Below is a small trained network, with its code and all its weights. Each question gives an input and a class and asks what happens when units are switched off, that is, made to give their printed mean instead of their output.

import numpy as np


def w(rows, s, z=0):
    codes = np.array(rows[::2]) - 128.0
    scale = np.full(codes.shape[1], s)
    scale[-1] = z or s
    return codes * scale


def f(y):
    return np.maximum(y, 0)


def log_softmax(a):
    a = a - a.max(-1, keepdims=True)
    return a - np.log(np.exp(a).sum(-1, keepdims=True))


def net(x, mask):
    res = np.array(x, float).reshape(1, 7) / 4 @ E
    y = f(res @ A[0][:, :-1].T + A[0][:, -1])
    res = res + np.where(mask, y, B[0][:, -1]) @ B[0][:, :-1]
    return log_softmax(res[-1] @ U[:, :-1].T + U[:, -1])


A, B = {}, {}
E = w([
[131,131,127],'x0',
[126,131,127],'x1',
[126,131,127],'x2',
[202,137,230],'x3',
[253,64,71],'x4',
[126,131,124],'x5',
[178,229,101],'x6',
],0.0064)
A[0] = w([
[163,186,96,192],'N1',
[152,130,174,75],'N2',
[136,105,163,120],'N3',
[112,41,131,201],'N4',
[134,188,86,175],'N5',
[120,101,108,209],'N6',
[76,191,145,61],'N7',
[137,137,226,124],'N8',
[157,152,161,140],'N9',
[77,137,60,137],'N10',
[48,194,170,3],'N11',
[142,170,102,96],'N12',
[255,77,115,68],'N13',
[104,173,188,70],'N14',
[96,121,96,164],'N15',
[78,138,171,47],'N16',
[112,130,89,63],'N17',
[194,99,69,41],'N18',
[172,85,103,55],'N19',
[174,104,104,37],'N20',
],0.015,0.0068)
B[0] = w([
[94,180,244,215],'N1',
[198,27,55,157],'N2',
[139,87,168,160],'N3',
[48,216,220,231],'N4',
[98,129,205,197],'N5',
[153,172,198,200],'N6',
[99,98,52,180],'N7',
[190,87,125,212],'N8',
[177,81,163,184],'N9',
[254,17,163,195],'N10',
[54,113,38,190],'N11',
[80,140,172,150],'N12',
[77,129,83,254],'N13',
[146,103,35,174],'N14',
[225,63,198,179],'N15',
[80,140,35,159],'N16',
[229,30,58,137],'N17',
[71,137,36,184],'N18',
[48,123,34,167],'N19',
[107,140,60,154],'N20',
],0.0064,0.0076)
U = w([
[83,160,7,23],'0',
[137,164,138,251],'1',
[133,170,141,238],'2',
[134,165,144,197],'3',
[210,83,117,19],'4',
[123,177,144,154],'5',
[85,205,184,2],'6',
],0.015,0.0056)

Each question gives the input, the list of numbers given to net, and the class t.
The units are the neurons (one row each of A and B). Each row of codes is followed by its name. A weight is (code - 128) times the scale printed after its matrix; where a second scale follows, it is the last column's (A, B and U).
mask holds one flag per neuron, in row order. A switched-off neuron (its flag False) gives its mean, the last column of its row in B, instead of its output. The means were averaged over made-up inputs and are rounded, as every weight is.
A unit's drop is (log p(t) with every unit on - log p(t) with that unit switched off) / (log p(t) with every unit on - log p(t) with every unit switched off).
The circuit of an input: a set's keep is (log p(t) with only the set's units on - log p(t) with every unit switched off) / (log p(t) with every unit on - log p(t) with every unit switched off). Starting from the 12 units with the biggest drops (on a tie, the unit counted first), units are removed one at a time, each time the one whose removal leaves the highest keep (on an exact tie, the one counted first), for as long as the keep stays at least 0.8.
units of the circuit, in order: the units of the circuit, biggest drop first
unit that matters most: the unit with the biggest drop
top k neurons: the k neurons with the biggest drops, biggest first
drop of u: that unit's drop, to one decimal
input [-4,-3,-2,5,7,-6,0], class 0: unit that matters most	N13
input [4,-6,-7,7,8,8,-6], class 0: units of the circuit, in order	(N13; N19)
input [7,-8,-7,4,8,-2,6], class 0: units of the circuit, in order	(N13; N18)
input [0,3,1,-7,2,-2,-5], class 4: top 2 neurons	(N10; N15)
input [6,-2,3,1,-1,-6,8], class 6: units of the circuit, in order	(N1; N5)
input [8,-2,2,-8,-4,1,7], class 4: top 2 neurons	(N10; N4)
input [5,-3,-5,8,-5,-3,-7], class 4: units of the circuit, in order	(N8; N2)
input [-8,4,1,6,8,-3,-3], class 0: units of the circuit, in order	(N13; N19)
input [1,0,-3,2,-8,-8,5], class 0: units of the circuit, in order	(N11; N7)
input [-2,3,3,-6,-4,-4,0], class 4: units of the circuit, in order	(N10; N15)
input [-6,-6,7,1,-3,5,-8], class 6: top 2 neurons	(N4; N10)
input [-6,-1,5,-2,-6,2,4], class 0: top 4 neurons	(N11; N7; N4; N14)
input [1,3,-7,-3,-7,-3,1], class 0: top 2 neurons	(N11; N7)
input [6,0,1,-6,0,2,7], class 6: units of the circuit, in order	(N1)
input [-3,-4,-7,7,8,-1,0], class 0: drop of N19	0.1
input [-2,6,2,-8,3,-3,-8], class 4: drop of N8	-0.2
input [1,8,-6,1,8,-6,-5], class 0: drop of N19	0.1
